Below is a small trained network, with its code and all its weights. Each question gives an input and a class and asks what happens when units are switched off, that is, made to give their printed mean instead of their output.

import numpy as np


def w(rows, s, z=0):
    codes = np.array(rows[::2]) - 128.0
    scale = np.full(codes.shape[1], s)
    scale[-1] = z or s
    return codes * scale


def f(y):
    return y / 2 * (1 + np.tanh(0.7978845608 * (y + 0.044715 * y**3)))


def log_softmax(a):
    a = a - a.max(-1, keepdims=True)
    return a - np.log(np.exp(a).sum(-1, keepdims=True))


def net(x, mask):
    res = np.array(x, float).reshape(1, 4) / 4 @ E
    y = f(res @ A[0][:, :-1].T + A[0][:, -1])
    res = res + np.where(mask, y, B[0][:, -1]) @ B[0][:, :-1]
    return log_softmax(res[-1] @ U[:, :-1].T + U[:, -1])


A, B = {}, {}
E = w([
[55,55,94,150,160,75,74,166,62,139,75],'x0',
[224,139,148,239,193,178,2,170,148,169,177],'x1',
[186,197,209,101,33,87,134,81,77,226,181],'x2',
[159,38,179,128,68,169,154,222,185,53,152],'x3',
],0.0072)
A[0] = w([
[254,189,170,136,66,145,136,106,162,180,196,193],'n0',
[114,62,180,84,24,123,192,184,160,37,153,215],'n1',
[90,41,61,176,254,167,96,169,141,24,121,215],'n2',
[83,136,102,71,44,111,227,115,114,109,105,217],'n3',
[218,212,145,156,193,162,43,100,103,194,153,159],'n4',
[206,113,177,201,123,161,54,193,156,167,161,254],'n5',
[86,160,107,125,120,80,131,93,82,217,102,212],'n6',
[12,146,117,79,118,66,139,59,74,158,117,183],'n7',
],0.0086,0.003)
B[0] = w([
[135,231,220,109,154,170,155,63,53,126,178,223],'n0',
[120,58,137,145,37,210,141,117,95,29,117,215],'n1',
[153,207,134,174,181,159,60,221,218,113,47,251],'n2',
[61,99,128,163,27,131,181,118,192,124,83,208],'n3',
[144,101,116,174,152,83,146,66,195,188,248,223],'n4',
[254,107,98,132,157,89,86,121,35,152,170,233],'n5',
[153,188,69,158,124,130,149,134,88,232,102,194],'n6',
[82,105,74,55,106,68,155,145,86,200,63,209],'n7',
],0.011,0.013)
U = w([
[81,116,139,88,173,75,133,105,179,119,170,5],'0',
[48,150,64,90,82,21,172,121,80,234,79,239],'1',
[167,138,131,178,182,43,113,54,118,199,255,139],'2',
[124,195,124,164,206,130,62,216,216,112,89,214],'3',
[118,183,216,94,81,186,168,84,71,95,159,85],'4',
[170,44,122,173,117,118,57,192,71,97,134,108],'5',
[57,40,129,145,46,145,161,134,155,82,106,80],'6',
],0.0059,0.0013)

Each question gives the input, the list of numbers given to net, and the class t.
The units are the neurons (one row each of A and B). Each row of codes is followed by its name. A weight is (code - 128) times the scale printed after its matrix; where a second scale follows, it is the last column's (A, B and U).
mask holds one flag per neuron, in row order. A switched-off neuron (its flag False) gives its mean, the last column of its row in B, instead of its output. The means were averaged over made-up inputs and are rounded, as every weight is.
A unit's drop is (log p(t) with every unit on - log p(t) with that unit switched off) / (log p(t) with every unit on - log p(t) with every unit switched off).
The circuit of an input: a set's keep is (log p(t) with only the set's units on - log p(t) with every unit switched off) / (log p(t) with every unit on - log p(t) with every unit switched off). Starting from all 8 units, units are removed one at a time, each time the one whose removal leaves the highest keep (on an exact tie, the one counted first), for as long as the keep stays at least 0.8.
units of the circuit, in order: the units of the circuit, biggest drop first
unit that matters most: the unit with the biggest drop
top k neurons: the k neurons with the biggest drops, biggest first
drop of u: that unit's drop, to one decimal
input [8,-8,2,7], class 6: unit that matters most	n1
input [3,7,-1,1], class 2: top 4 neurons	n5, n4, n1, n3
input [0,3,5,7], class 4: top 3 neurons	n0, n1, n4
input [-1,-6,4,2], class 6: units of the circuit, in order	n1, n3
input [1,-7,-6,-2], class 6: top 2 neurons	n3, n5
input [6,-1,7,6], class 6: top 2 neurons	n1, n0
input [-6,-6,2,6], class 6: top 2 neurons	n3, n1
input [8,-1,-8,4], class 3: drop of n2	0.9
input [6,-3,-8,8], class 3: drop of n2	5.3
input [-8,-4,6,-7], class 1: drop of n6	0.1
input [8,-6,-6,0], class 3: drop of n2	2.9
